Below is a small trained network, with its code and all its weights. Each question gives an input and a class and asks what happens when units are switched off, that is, made to give their printed mean instead of their output.

import numpy as np


def w(rows, s, z=0):
    codes = np.array(rows[::2]) - 128.0
    scale = np.full(codes.shape[1], s)
    scale[-1] = z or s
    return codes * scale


def norm(h):
    return h / np.sqrt((h * h).mean(-1, keepdims=True) + 1e-5)


def f(y):
    return np.maximum(y, 0)


def log_softmax(a):
    a = a - a.max(-1, keepdims=True)
    return a - np.log(np.exp(a).sum(-1, keepdims=True))


def net(x, mask):
    res = np.array(x, float).reshape(1, 3) / 4 @ E
    u = 0
    for l in range(4):
        y = f(norm(res) @ A[l][:, :-1].T + A[l][:, -1])
        res = res + np.where(mask[u : u + 6], y, B[l][:, -1]) @ B[l][:, :-1]
        u += 6
    return log_softmax(norm(res)[-1] @ U[:, :-1].T + U[:, -1])


A, B = {}, {}
E = w([
[183,213,111],'x0',
[73,94,4],'x1',
[31,168,163],'x2',
],0.0024)
A[0] = w([
[86,25,133,228],'0.n0',
[185,140,134,15],'0.n1',
[112,83,65,182],'0.n2',
[117,142,2,167],'0.n3',
[22,201,100,1],'0.n4',
[168,5,144,131],'0.n5',
],0.0092,0.0011)
B[0] = w([
[145,142,54,235],'0.n0',
[171,108,1,165],'0.n1',
[57,170,24,216],'0.n2',
[6,63,231,253],'0.n3',
[111,198,42,199],'0.n4',
[84,250,213,224],'0.n5',
],0.0055,0.005)
A[1] = w([
[130,138,143,11],'1.n0',
[124,7,152,161],'1.n1',
[129,100,96,247],'1.n2',
[163,175,106,119],'1.n3',
[141,125,81,236],'1.n4',
[103,152,95,177],'1.n5',
],0.015,0.0015)
B[1] = w([
[125,141,146,139],'1.n0',
[109,127,253,149],'1.n1',
[153,114,165,173],'1.n2',
[167,134,195,204],'1.n3',
[149,79,170,184],'1.n4',
[119,124,183,255],'1.n5',
],0.0073,0.0052)
A[2] = w([
[123,89,1,187],'2.n0',
[191,105,90,134],'2.n1',
[131,95,22,171],'2.n2',
[133,114,50,122],'2.n3',
[67,163,154,194],'2.n4',
[146,153,84,5],'2.n5',
],0.0095,0.0021)
B[2] = w([
[218,145,128,142],'2.n0',
[136,2,94,136],'2.n1',
[236,106,140,136],'2.n2',
[223,142,111,131],'2.n3',
[168,94,104,253],'2.n4',
[166,132,162,128],'2.n5',
],0.009,0.0067)
A[3] = w([
[135,58,189,85],'3.n0',
[145,109,161,8],'3.n1',
[123,158,224,118],'3.n2',
[30,194,72,161],'3.n3',
[114,77,2,183],'3.n4',
[144,143,158,97],'3.n5',
],0.0083,0.0015)
B[3] = w([
[16,158,151,218],'3.n0',
[109,98,124,158],'3.n1',
[80,145,64,252],'3.n2',
[165,1,81,223],'3.n3',
[209,215,69,210],'3.n4',
[175,121,121,172],'3.n5',
],0.0053,0.0044)
U = w([
[149,252,220,161],'0',
[16,144,171,185],'1',
[81,58,42,193],'2',
[200,141,34,4],'3',
[225,90,204,49],'4',
],0.014,0.0025)

Each question gives the input, the list of numbers given to net, and the class t.
The units are the neurons (one row each of A and B). Each row of codes is followed by its name. A weight is (code - 128) times the scale printed after its matrix; where a second scale follows, it is the last column's (A, B and U).
mask holds one flag per neuron, layer by layer. A switched-off neuron (its flag False) gives its mean, the last column of its row in B, instead of its output. The means were averaged over made-up inputs and are rounded, as every weight is.
A unit's drop is (log p(t) with every unit on - log p(t) with that unit switched off) / (log p(t) with every unit on - log p(t) with every unit switched off).
The circuit of an input: a set's keep is (log p(t) with only the set's units on - log p(t) with every unit switched off) / (log p(t) with every unit on - log p(t) with every unit switched off). Starting from the 12 units with the biggest drops (on a tie, the unit counted first), units are removed one at a time, each time the one whose removal leaves the highest keep (on an exact tie, the one counted first), for as long as the keep stays at least 0.8.
circuit, biggest first: the units of the circuit, biggest drop first
top k neurons: the k neurons with the biggest drops, biggest first
k most important neurons of layer l: the k neurons of layer l with the biggest drops, biggest first
input [1,5,-6], class 1: circuit, biggest first : [0.n3]
input [-8,-6,-1], class 0: circuit, biggest first : [0.n5 0.n3]
input [-5,3,2], class 3: circuit, biggest first : [0.n0 3.n4]
input [-1,-3,-1], class 0: top 2 neurons : [0.n3 3.n3]
input [0,4,6], class 3: top 4 neurons : [0.n4 0.n5 3.n4 1.n3]
input [-4,4,2], class 3: top 4 neurons : [0.n0 0.n2 3.n4 1.n3]
input [-2,4,2], class 3: 2 most important neurons of layer 0 : [0.n4 0.n5]
input [0,-7,-4], class 0: top 4 neurons : [0.n3 2.n4 3.n3 0.n0]
input [7,-3,-1], class 4: top 4 neurons : [0.n3 0.n5 0.n1 2.n1]
input [0,5,2], class 3: 4 most important neurons of layer 0 : [0.n4 0.n2 0.n5 0.n0]
input [4,0,-8], class 4: top 3 neurons : [0.n1 0.n2 1.n3]
input [-1,1,2], class 3: top 2 neurons : [0.n4 0.n5]
input [6,-3,0], class 4: top 3 neurons : [0.n3 0.n5 0.n1]
input [7,0,-7], class 4: top neuron : [0.n1]
input [-2,-7,1], class 1: top 4 neurons : [0.n4 0.n0 0.n5 3.n4]
input [7,-8,-2], class 4: top 4 neurons : [0.n3 0.n5 0.n1 2.n1]
input [4,-1,-4], class 4: top 3 neurons : [0.n3 1.n3 0.n5]
input [0,4,4], class 3: 3 most important neurons of layer 0 : [0.n4 0.n5 0.n2]
input [6,3,4], class 2: top 2 neurons : [0.n4 3.n3]
input [5,1,8], class 2: 2 most important neurons of layer 2 : [2.n0 2.n2]
input [1,3,8], class 2: most important neuron of layer 3 : [3.n3]
input [-4,5,1], class 3: 3 most important neurons of layer 0 : [0.n2 0.n0 0.n4]
input [7,2,3], class 2: 2 most important neurons of layer 0 : [0.n4 0.n3]
input [6,2,7], class 2: 2 most important neurons of layer 3 : [3.n3 3.n4]
input [8,6,-6], class 1: 2 most important neurons of layer 0 : [0.n3 0.n5]
